Questions about the matrix below.
1) Which number is the second entry on the diagonal from the top-right corner?
2) Which number is the fifth entry from the end, reading row by row?
3) Which number is the entry in the top-left corner?
4) Which number is the 2nd entry on the main diagonal?
5) Which number is the entry in the bottom-left corner?
6) Which number is the last entry, reading row by row?
7) Which number is the largest entry in the last row?
8) Which number is the top-right entry?
[[143 130 135 129 114 136 116 136 135 135 130 130]
 [143 124 131 137 120 124 124 134 128 140 124 122]
 [121 139 146 125 125 141 120 114 122 128 130 125]
 [144 126 132 134 117 128 121 135 130 139 126 124]
 [133 128 137 107 130 132 118 105 125 140 132 130]
 [117 119 108 151 133 124 138 146 127 139 122 125]
 [143 125 131 134 117 128 121 135 130 140 126 124]
 [126 141 145 126 136 137 114 141 137 114 124 141]
 [138 109 108 110 137 118 129 115 131 153 128 134]
 [133 138 143 124 124 141 111 139 138 121 130 140]]
1) 124
2) 139
3) 143
4) 124
5) 133
6) 140
7) 143
8) 130

x =
[[121 119 121 117 127 117 120 120 118 119 121 117 129]
 [130 136 135 139 128 135 135 134 136 134 134 138 128]
 [114 114 114 111 127 112 112 115 108 112 116 111 132]
 [111 116 121 108 130 111 115 112 104 115 116 110 133]
 [110 113 121 107 133 112 112 112 102 115 115 109 135]]
Counting starts at 0.
What is the entry at row 1, column 0?
Answer: 130
What is the bottom-left entry?
Answer: 110
The entry in row 0 and column 1: 119
The entry in row 0 and column 0 -> 121
The entry at row 1, column 1: 136
What is the entry just left of 139?
Answer: 135
What is the top-right entry?
Answer: 129
What is the entry just left of the smallest entry?
Answer: 112
The entry at row 2, column 1: 114
What is the top entry of the column that holds the smallest entry?
Answer: 118
What is the entry directly above the smallest entry?
Answer: 104
What is the entry at the centre?
Answer: 112
The entry in row 2 and column 0: 114
What is the entry just right of the centre entry?
Answer: 115
What is the entry at row 0, column 2?
Answer: 121
The entry directly below the centre entry is 115
What is the entry in the bottom-right corner?
Answer: 135

[[132 140 133 127 129 124 122 128 139 140 113 114 130 139 121]
 [128 135 133 124 128 122 125 123 134 132 127 127 128 134 127]
 [128 112 118 122 132 127 147 124 115 110 139 142 129 108 146]
 [129 105 109 146 127 155 133 151 107 116 129 126 127 111 127]
 [134 119 116 136 130 139 133 141 121 125 116 118 130 120 128]]
The second largest entry: 151
The last entry of the smallest entry's row?
A: 127
The top-left entry is 132
The 3rd smallest entry is 108
The bottom-left entry -> 134
The entry in the bottom-right corner: 128
The entry directly above 109?
A: 118
The entry directly below 105?
A: 119
The 1st entry on the diagonal from the top-right corner?
A: 121
The entry just right of 115?
A: 110
The fifth-last entry, reading row by row?
A: 116
The entry just left of the smallest entry is 129
The entry just right of the largest entry?
A: 133
The largest entry?
A: 155
The top entry of the column that holds the smallest entry?
A: 140
The second-last entry, reading row by row: 120
The entry just left of the centre entry?
A: 147
The entry directly below 115?
A: 107
The smallest entry in the first row?
A: 113
The entry just left of 147 is 127
The largest entry in the last column?
A: 146
The entry directly below 142?
A: 126

Questions about the array below. Counting starts at 0.
1) The top-left entry?
2) The top-right entry?
3) The entry in row 0 and column 2?
4) The bottom-left entry?
5) The bottom entry of the column that holds the largest entry?
6) The entry directly below 138?
7) The entry in row 1 and column 0?
[[111 118 154 115]
 [124 157 106 116]
 [104 131 153 145]
 [121 115 119 103]
 [114 126 100 129]
 [141 112 138 115]
 [135 111 118 143]
 [142 140 118 114]
 [100 128 146 103]
 [129 135 142 105]
 [130 124 101 146]
 [104 116 149 126]]
1) 111
2) 115
3) 154
4) 104
5) 116
6) 118
7) 124
